Below is a small trained network, with its code and all its weights. Each question gives an input and a class and asks what happens when units are switched off, that is, made to give their printed mean instead of their output.

import numpy as np


def w(rows, s, z=0):
    codes = np.array(rows[::2]) - 128.0
    scale = np.full(codes.shape[1], s)
    scale[-1] = z or s
    return codes * scale


def norm(h):
    return h / np.sqrt((h * h).mean(-1, keepdims=True) + 1e-5)


def f(y):
    return y / 2 * (1 + np.tanh(0.7978845608 * (y + 0.044715 * y**3)))


def log_softmax(a):
    a = a - a.max(-1, keepdims=True)
    return a - np.log(np.exp(a).sum(-1, keepdims=True))


def net(x, mask):
    res = np.array(x, float).reshape(1, 5) / 4 @ E
    u = 0
    for l in range(2):
        y = f(norm(res) @ A[l][:, :-1].T + A[l][:, -1])
        res = res + np.where(mask[u : u + 9], y, B[l][:, -1]) @ B[l][:, :-1]
        u += 9
    return log_softmax(norm(res)[-1] @ U[:, :-1].T + U[:, -1])


A, B = {}, {}
E = w([
[2,171,135,124],'x0',
[74,34,175,179],'x1',
[100,89,29,182],'x2',
[141,236,136,207],'x3',
[244,217,129,117],'x4',
],0.0045)
A[0] = w([
[18,157,145,138,1],'0.n0',
[70,45,80,137,215],'0.n1',
[203,67,141,80,117],'0.n2',
[31,158,41,204,199],'0.n3',
[2,75,183,75,65],'0.n4',
[43,58,83,84,142],'0.n5',
[195,239,235,98,199],'0.n6',
[75,128,208,52,45],'0.n7',
[153,143,228,70,174],'0.n8',
],0.0058,0.00083)
B[0] = w([
[132,178,179,188,173],'0.n0',
[219,200,92,183,190],'0.n1',
[98,67,44,123,162],'0.n2',
[146,33,89,66,218],'0.n3',
[253,115,165,41,212],'0.n4',
[126,142,79,5,190],'0.n5',
[117,194,238,121,254],'0.n6',
[87,231,161,101,163],'0.n7',
[107,149,196,56,184],'0.n8',
],0.0048,0.0036)
A[1] = w([
[111,108,166,57,126],'1.n0',
[161,176,158,153,103],'1.n1',
[211,232,192,197,177],'1.n2',
[118,123,109,145,147],'1.n3',
[144,8,138,144,92],'1.n4',
[15,113,179,254,254],'1.n5',
[22,222,149,200,170],'1.n6',
[76,139,129,92,58],'1.n7',
[205,190,130,17,174],'1.n8',
],0.0073,0.0023)
B[1] = w([
[14,210,52,32,172],'1.n0',
[178,252,208,159,154],'1.n1',
[5,74,244,200,250],'1.n2',
[178,64,115,152,129],'1.n3',
[122,161,159,171,161],'1.n4',
[239,114,97,114,190],'1.n5',
[241,15,124,162,193],'1.n6',
[151,115,176,38,124],'1.n7',
[11,122,135,140,255],'1.n8',
],0.0034,0.0048)
U = w([
[117,204,211,159,192],'0',
[139,94,9,139,157],'1',
[198,92,137,207,5],'2',
[91,129,139,58,146],'3',
],0.011,0.0012)

Each question gives the input, the list of numbers given to net, and the class t.
The units are the neurons (one row each of A and B). Each row of codes is followed by its name. A weight is (code - 128) times the scale printed after its matrix; where a second scale follows, it is the last column's (A, B and U).
mask holds one flag per neuron, layer by layer. A switched-off neuron (its flag False) gives its mean, the last column of its row in B, instead of its output. The means were averaged over made-up inputs and are rounded, as every weight is.
A unit's drop is (log p(t) with every unit on - log p(t) with that unit switched off) / (log p(t) with every unit on - log p(t) with every unit switched off).
The circuit of an input: a set's keep is (log p(t) with only the set's units on - log p(t) with every unit switched off) / (log p(t) with every unit on - log p(t) with every unit switched off). Starting from the 12 units with the biggest drops (on a tie, the unit counted first), units are removed one at a time, each time the one whose removal leaves the highest keep (on an exact tie, the one counted first), for as long as the keep stays at least 0.8.
units of the circuit, in order: the units of the circuit, biggest drop first
k most important neurons: the k neurons with the biggest drops, biggest first
top k neurons in layer l: the k neurons of layer l with the biggest drops, biggest first
drop when u is switched off: that unit's drop, to one decimal
input [1,2,4,6,-4], class 1: units of the circuit, in order => [0.n3, 1.n2]
input [8,8,2,4,8], class 2: units of the circuit, in order => [1.n6, 1.n5]
input [-3,-3,3,8,-5], class 1: units of the circuit, in order => [0.n3]
input [6,7,6,5,-5], class 1: top 3 neurons in layer 0 => [0.n3, 0.n6, 0.n5]
input [-1,4,4,3,-3], class 1: top 3 neurons in layer 0 => [0.n6, 0.n3, 0.n5]
input [4,7,4,4,-2], class 1: top 2 neurons in layer 1 => [1.n2, 1.n1]
input [5,1,2,4,0], class 2: 2 most important neurons => [0.n0, 1.n6]
input [-6,0,1,-1,-3], class 1: drop when 0.n6 is switched off => 0.2
input [3,-8,4,1,0], class 1: drop when 1.n2 is switched off => 0.1
input [0,0,3,-6,6], class 1: drop when 1.n8 is switched off => 0.0
